Here is a tiny trained network, its code and every weight. The questions are about switching its units off for an input and a class, where a switched-off unit gives its printed mean instead of its output.

import numpy as np


def w(rows, s, z=0):
    codes = np.array(rows[::2]) - 128.0
    scale = np.full(codes.shape[1], s)
    scale[-1] = z or s
    return codes * scale


def norm(h):
    return h / np.sqrt((h * h).mean(-1, keepdims=True) + 1e-5)


def f(y):
    return np.maximum(y, 0)


def log_softmax(a):
    a = a - a.max(-1, keepdims=True)
    return a - np.log(np.exp(a).sum(-1, keepdims=True))


def net(x, mask):
    res = np.array(x, float).reshape(1, 8) / 4 @ E
    u = 0
    for l in range(3):
        y = f(norm(res) @ A[l][:, :-1].T + A[l][:, -1])
        res = res + np.where(mask[u : u + 4], y, B[l][:, -1]) @ B[l][:, :-1]
        u += 4
    return log_softmax(norm(res)[-1] @ U[:, :-1].T + U[:, -1])


A, B = {}, {}
E = w([
[52,197,107,245],'x0',
[98,214,142,93],'x1',
[95,157,102,79],'x2',
[143,147,151,156],'x3',
[202,92,183,4],'x4',
[168,115,150,198],'x5',
[3,212,227,184],'x6',
[159,76,135,167],'x7',
],0.0021)
A[0] = w([
[100,255,123,208,255],'0.n0',
[152,117,127,186,82],'0.n1',
[55,204,136,207,106],'0.n2',
[105,38,141,176,71],'0.n3',
],0.0045,0.00084)
B[0] = w([
[126,3,147,73,253],'0.n0',
[83,95,44,137,160],'0.n1',
[104,72,124,218,234],'0.n2',
[75,108,94,84,169],'0.n3',
],0.005,0.0033)
A[1] = w([
[136,129,196,123,23],'1.n0',
[130,3,150,140,254],'1.n1',
[179,123,44,166,167],'1.n2',
[56,126,132,162,220],'1.n3',
],0.0073,0.00077)
B[1] = w([
[68,125,94,99,147],'1.n0',
[123,202,124,47,254],'1.n1',
[91,192,191,102,165],'1.n2',
[137,51,20,253,183],'1.n3',
],0.007)
A[2] = w([
[115,174,141,69,136],'2.n0',
[102,157,34,209,185],'2.n1',
[220,51,77,2,62],'2.n2',
[50,200,56,34,246],'2.n3',
],0.0043,0.0013)
B[2] = w([
[119,117,41,170,183],'2.n0',
[154,88,180,194,190],'2.n1',
[212,86,254,146,192],'2.n2',
[44,207,100,176,253],'2.n3',
],0.0056,0.0058)
U = w([
[122,254,159,92,64],'0',
[110,137,97,214,61],'1',
[212,54,165,148,254],'2',
],0.0067,0.0018)

Each question gives the input, the list of numbers given to net, and the class t.
The units are the neurons (one row each of A and B). Each row of codes is followed by its name. A weight is (code - 128) times the scale printed after its matrix; where a second scale follows, it is the last column's (A, B and U).
mask holds one flag per neuron, layer by layer. A switched-off neuron (its flag False) gives its mean, the last column of its row in B, instead of its output. The means were averaged over made-up inputs and are rounded, as every weight is.
A unit's drop is (log p(t) with every unit on - log p(t) with that unit switched off) / (log p(t) with every unit on - log p(t) with every unit switched off).
The circuit of an input: a set's keep is (log p(t) with only the set's units on - log p(t) with every unit switched off) / (log p(t) with every unit on - log p(t) with every unit switched off). Starting from all 12 units, units are removed one at a time, each time the one whose removal leaves the highest keep (on an exact tie, the one counted first), for as long as the keep stays at least 0.8.
circuit, biggest first: the units of the circuit, biggest drop first
most important unit: the unit with the biggest drop
k most important neurons: the k neurons with the biggest drops, biggest first
drop of u: that unit's drop, to one decimal
input [7,7,-8,-7,0,1,2,8], class 2: circuit, biggest first => 2.n3, 0.n0
input [-6,5,1,6,-6,-1,-2,5], class 0: most important unit => 1.n2
input [-6,7,-2,7,-8,3,-2,2], class 0: circuit, biggest first => 1.n1, 0.n0
input [-2,-8,-8,1,4,7,3,8], class 0: circuit, biggest first => 1.n1, 1.n3, 2.n1
input [-1,-8,-5,-7,6,6,8,5], class 0: 2 most important neurons => 1.n1, 0.n2
input [6,7,-7,-7,0,1,6,-4], class 2: 2 most important neurons => 1.n3, 2.n3
input [0,-6,4,0,-6,7,-8,-6], class 0: circuit, biggest first => 1.n2, 1.n3
input [1,1,-5,6,-5,-7,4,-6], class 2: 2 most important neurons => 1.n3, 2.n3
input [-1,-6,3,4,-2,6,-6,8], class 0: drop of 1.n2 => 0.5
input [-1,-2,7,6,-4,-7,-5,8], class 0: drop of 1.n3 => 0.2
input [-6,-1,4,-8,-8,-1,-3,-1], class 0: drop of 2.n3 => -0.1
input [3,7,4,-6,-6,-4,4,-2], class 2: drop of 1.n1 => 0.2
